Below is a small trained network, with its code and all its weights. Each question gives an input and a class and asks what happens when units are switched off, that is, made to give their printed mean instead of their output.

import numpy as np


def w(rows, s, z=0):
    codes = np.array(rows[::2]) - 128.0
    scale = np.full(codes.shape[1], s)
    scale[-1] = z or s
    return codes * scale


def f(y):
    return y / 2 * (1 + np.tanh(0.7978845608 * (y + 0.044715 * y**3)))


def log_softmax(a):
    a = a - a.max(-1, keepdims=True)
    return a - np.log(np.exp(a).sum(-1, keepdims=True))


def net(x, mask):
    res = np.array(x, float).reshape(1, 3) / 4 @ E
    y = f(res @ A[0][:, :-1].T + A[0][:, -1])
    res = res + np.where(mask, y, B[0][:, -1]) @ B[0][:, :-1]
    return log_softmax(res[-1] @ U[:, :-1].T + U[:, -1])


A, B = {}, {}
E = w([
[41,153,210,2,214,96],'x0',
[78,9,101,199,187,35],'x1',
[239,9,210,110,160,191],'x2',
],0.0066)
A[0] = w([
[93,95,147,184,169,104,254],'N0',
[158,70,200,141,147,216,115],'N1',
[114,181,109,150,86,59,84],'N2',
[175,130,85,236,83,184,107],'N3',
[201,176,127,47,39,121,104],'N4',
[97,170,206,56,172,62,134],'N5',
[117,171,138,131,87,239,148],'N6',
[202,84,206,113,137,146,160],'N7',
[137,78,77,195,147,83,101],'N8',
[92,205,93,142,106,78,158],'N9',
[181,133,95,170,36,76,140],'N10',
[180,78,76,143,46,141,116],'N11',
[233,82,179,119,190,139,84],'N12',
[103,122,209,30,207,111,104],'N13',
[90,200,77,165,102,97,103],'N14',
[103,23,126,183,178,81,60],'N15',
[139,163,160,96,100,254,108],'N16',
[131,87,62,156,229,62,96],'N17',
[67,125,172,71,195,131,101],'N18',
[107,89,46,178,83,238,79],'N19',
[176,98,114,162,227,56,121],'N20',
[185,176,136,78,93,158,67],'N21',
[88,198,67,112,176,92,108],'N22',
[158,182,135,149,104,196,64],'N23',
[106,119,121,58,198,132,68],'N24',
[203,218,122,82,121,136,106],'N25',
[192,98,108,167,73,135,94],'N26',
[85,202,103,162,94,82,100],'N27',
],0.0088,0.0078)
B[0] = w([
[136,152,195,167,99,117,254],'N0',
[129,188,67,167,175,101,199],'N1',
[140,122,34,116,188,138,159],'N2',
[144,87,115,88,115,177,212],'N3',
[83,149,122,110,105,87,186],'N4',
[147,91,140,104,95,183,234],'N5',
[103,138,149,130,81,108,202],'N6',
[137,179,141,174,175,126,222],'N7',
[97,101,101,94,99,117,168],'N8',
[162,166,116,164,154,127,220],'N9',
[153,98,138,102,115,185,195],'N10',
[147,115,120,102,132,157,182],'N11',
[117,166,17,148,187,94,193],'N12',
[179,81,106,73,117,159,237],'N13',
[177,144,81,128,167,101,193],'N14',
[75,142,80,85,123,69,183],'N15',
[72,142,109,142,118,86,198],'N16',
[90,121,105,92,81,66,179],'N17',
[158,74,96,73,108,163,199],'N18',
[116,81,57,75,126,166,168],'N19',
[83,145,120,149,121,104,175],'N20',
[74,122,84,71,137,76,157],'N21',
[155,119,102,131,177,129,185],'N22',
[84,99,80,91,129,115,150],'N23',
[129,83,2,63,131,148,154],'N24',
[78,141,130,120,108,74,183],'N25',
[155,113,80,75,145,165,166],'N26',
[134,160,95,127,181,133,188],'N27',
],0.011,0.0072)
U = w([
[157,74,123,86,107,210,109],'0',
[141,186,113,159,248,130,78],'1',
[29,145,132,118,56,80,68],'2',
[174,169,226,200,73,177,254],'3',
],0.017,0.0085)

Each question gives the input, the list of numbers given to net, and the class t.
The units are the neurons (one row each of A and B). Each row of codes is followed by its name. A weight is (code - 128) times the scale printed after its matrix; where a second scale follows, it is the last column's (A, B and U).
mask holds one flag per neuron, in row order. A switched-off neuron (its flag False) gives its mean, the last column of its row in B, instead of its output. The means were averaged over made-up inputs and are rounded, as every weight is.
A unit's drop is (log p(t) with every unit on - log p(t) with that unit switched off) / (log p(t) with every unit on - log p(t) with every unit switched off).
The circuit of an input: a set's keep is (log p(t) with only the set's units on - log p(t) with every unit switched off) / (log p(t) with every unit on - log p(t) with every unit switched off). Starting from the 12 units with the biggest drops (on a tie, the unit counted first), units are removed one at a time, each time the one whose removal leaves the highest keep (on an exact tie, the one counted first), for as long as the keep stays at least 0.8.
units of the circuit, in order: the units of the circuit, biggest drop first
k most important neurons: the k neurons with the biggest drops, biggest first
drop when u is switched off: that unit's drop, to one decimal
input [-5,6,3], class 2: units of the circuit, in order => [N15]
input [4,-2,-4], class 0: 3 most important neurons => [N5; N7; N1]
input [-7,7,-7], class 0: 2 most important neurons => [N10; N3]
input [6,-6,8], class 1: 2 most important neurons => [N1; N7]
input [-7,-8,-4], class 2: 2 most important neurons => [N25; N4]
input [-7,-5,-6], class 0: 2 most important neurons => [N3; N10]
input [4,1,0], class 0: 3 most important neurons => [N13; N18; N7]
input [-4,4,-5], class 1: 2 most important neurons => [N5; N13]
input [5,5,2], class 0: 2 most important neurons => [N13; N18]
input [6,2,-4], class 0: drop when N10 is switched off => 0.0
input [6,-3,8], class 1: drop when N12 is switched off => 0.6
input [-6,2,-7], class 1: drop when N18 is switched off => 0.3
input [-8,8,-3], class 0: drop when N4 is switched off => 0.1
input [-4,-4,-5], class 1: most important neuron => [N5]
